Here is a tiny trained network, its code and every weight. The questions are about switching its units off for an input and a class, where a switched-off unit gives its printed mean instead of its output.

import numpy as np


def w(rows, s, z=0):
    codes = np.array(rows[::2]) - 128.0
    scale = np.full(codes.shape[1], s)
    scale[-1] = z or s
    return codes * scale


def norm(h):
    return h / np.sqrt((h * h).mean(-1, keepdims=True) + 1e-5)


def f(y):
    return y / 2 * (1 + np.tanh(0.7978845608 * (y + 0.044715 * y**3)))


def log_softmax(a):
    a = a - a.max(-1, keepdims=True)
    return a - np.log(np.exp(a).sum(-1, keepdims=True))


def net(x, mask):
    res = np.array(x, float).reshape(1, 8) / 4 @ E
    u = 0
    for l in range(2):
        y = f(norm(res) @ A[l][:, :-1].T + A[l][:, -1])
        res = res + np.where(mask[u : u + 14], y, B[l][:, -1]) @ B[l][:, :-1]
        u += 14
    return log_softmax(norm(res)[-1] @ U[:, :-1].T + U[:, -1])


A, B = {}, {}
E = w([
[111,157,108,77],'x0',
[59,136,61,166],'x1',
[118,159,129,129],'x2',
[253,99,146,172],'x3',
[141,120,134,139],'x4',
[105,208,118,130],'x5',
[102,152,99,53],'x6',
[140,108,142,169],'x7',
],0.0054)
A[0] = w([
[118,104,127,140,2],'L0N1',
[121,149,124,118,73],'L0N2',
[99,123,61,166,102],'L0N3',
[162,157,108,103,231],'L0N4',
[93,140,184,97,147],'L0N5',
[132,140,95,129,124],'L0N6',
[159,113,140,166,195],'L0N7',
[74,115,137,131,217],'L0N8',
[115,130,121,121,174],'L0N9',
[106,122,163,142,155],'L0N10',
[134,88,85,104,120],'L0N11',
[143,105,145,154,209],'L0N12',
[132,156,252,92,194],'L0N13',
[136,108,193,149,227],'L0N14',
],0.015,0.0016)
B[0] = w([
[175,135,101,140,119],'L0N1',
[167,130,169,132,138],'L0N2',
[92,25,99,150,205],'L0N3',
[79,113,168,172,180],'L0N4',
[107,98,133,120,190],'L0N5',
[178,120,220,128,143],'L0N6',
[121,171,221,19,193],'L0N7',
[144,147,253,87,198],'L0N8',
[50,135,125,162,148],'L0N9',
[141,117,158,107,145],'L0N10',
[189,62,168,176,150],'L0N11',
[34,148,86,151,174],'L0N12',
[70,55,48,139,255],'L0N13',
[67,134,91,78,205],'L0N14',
],0.0048,0.0052)
A[1] = w([
[126,161,110,136,67],'L1N1',
[110,92,152,144,206],'L1N2',
[123,74,71,153,120],'L1N3',
[164,140,111,162,136],'L1N4',
[183,130,169,61,115],'L1N5',
[87,166,124,130,96],'L1N6',
[67,170,195,138,255],'L1N7',
[251,174,162,134,219],'L1N8',
[225,137,193,123,87],'L1N9',
[133,137,201,55,82],'L1N10',
[95,182,138,113,233],'L1N11',
[106,109,188,124,148],'L1N12',
[100,52,194,148,196],'L1N13',
[138,193,165,130,85],'L1N14',
],0.011,0.0019)
B[1] = w([
[145,116,136,129,116],'L1N1',
[169,168,134,83,187],'L1N2',
[107,147,85,87,166],'L1N3',
[68,182,229,110,116],'L1N4',
[106,70,141,150,160],'L1N5',
[144,108,137,183,158],'L1N6',
[196,117,138,110,235],'L1N7',
[118,111,217,79,167],'L1N8',
[71,147,156,119,161],'L1N9',
[125,136,107,142,186],'L1N10',
[191,123,146,152,182],'L1N11',
[182,254,129,87,185],'L1N12',
[161,53,129,81,253],'L1N13',
[136,186,87,170,134],'L1N14',
],0.0058,0.0064)
U = w([
[2,58,94,156,251],'0',
[29,139,234,111,122],'1',
[177,135,89,99,228],'2',
[120,126,140,115,120],'3',
[149,133,115,110,102],'4',
[159,132,79,115,30],'5',
[166,155,95,108,39],'6',
[131,140,113,200,75],'7',
],0.0067,0.0018)

Each question gives the input, the list of numbers given to net, and the class t.
The units are the neurons (one row each of A and B). Each row of codes is followed by its name. A weight is (code - 128) times the scale printed after its matrix; where a second scale follows, it is the last column's (A, B and U).
mask holds one flag per neuron, layer by layer. A switched-off neuron (its flag False) gives its mean, the last column of its row in B, instead of its output. The means were averaged over made-up inputs and are rounded, as every weight is.
A unit's drop is (log p(t) with every unit on - log p(t) with that unit switched off) / (log p(t) with every unit on - log p(t) with every unit switched off).
The circuit of an input: a set's keep is (log p(t) with only the set's units on - log p(t) with every unit switched off) / (log p(t) with every unit on - log p(t) with every unit switched off). Starting from the 12 units with the biggest drops (on a tie, the unit counted first), units are removed one at a time, each time the one whose removal leaves the highest keep (on an exact tie, the one counted first), for as long as the keep stays at least 0.8.
units of the circuit, in order: the units of the circuit, biggest drop first
unit that matters most: the unit with the biggest drop
top k neurons: the k neurons with the biggest drops, biggest first
k most important neurons of layer l: the k neurons of layer l with the biggest drops, biggest first
drop of u: that unit's drop, to one decimal
input [-7,-8,8,-4,-7,4,2,-1], class 0: units of the circuit, in order -> [L0N13]
input [0,-8,-3,1,0,6,0,2], class 0: units of the circuit, in order -> [L0N13; L1N7]
input [-6,8,-4,8,-5,8,6,4], class 0: units of the circuit, in order -> [L1N12; L1N7]
input [0,-3,-3,5,-5,-2,-4,4], class 1: top 3 neurons -> [L0N7; L0N3; L1N9]
input [4,-8,0,6,5,-3,4,-2], class 0: 2 most important neurons of layer 1 -> [L1N5; L1N7]
input [2,2,-8,8,7,-4,-7,8], class 1: 2 most important neurons of layer 0 -> [L0N7; L0N13]
input [2,-7,1,6,2,-2,6,-5], class 0: 3 most important neurons of layer 1 -> [L1N5; L1N7; L1N12]
input [-7,0,4,-5,-2,-1,-5,-4], class 6: 2 most important neurons of layer 1 -> [L1N12; L1N7]
input [7,-7,-2,8,2,-4,-4,4], class 1: 2 most important neurons of layer 1 -> [L1N9; L1N8]
input [1,-7,-2,3,-7,0,-5,-7], class 0: 3 most important neurons of layer 0 -> [L0N13; L0N8; L0N14]
input [7,6,-6,8,-6,-1,3,-7], class 1: 2 most important neurons of layer 1 -> [L1N4; L1N8]
input [-6,-4,0,7,-1,0,2,1], class 1: top 2 neurons -> [L0N3; L1N9]
input [6,-3,7,7,-5,-6,1,-4], class 1: 2 most important neurons of layer 0 -> [L0N3; L0N5]
input [-7,2,-7,-4,3,7,-7,7], class 2: 2 most important neurons of layer 0 -> [L0N13; L0N7]
input [0,-8,2,-4,-6,1,2,4], class 0: unit that matters most -> L0N13
input [-2,-6,-5,4,6,-1,6,-6], class 0: drop of L1N5 -> 0.2
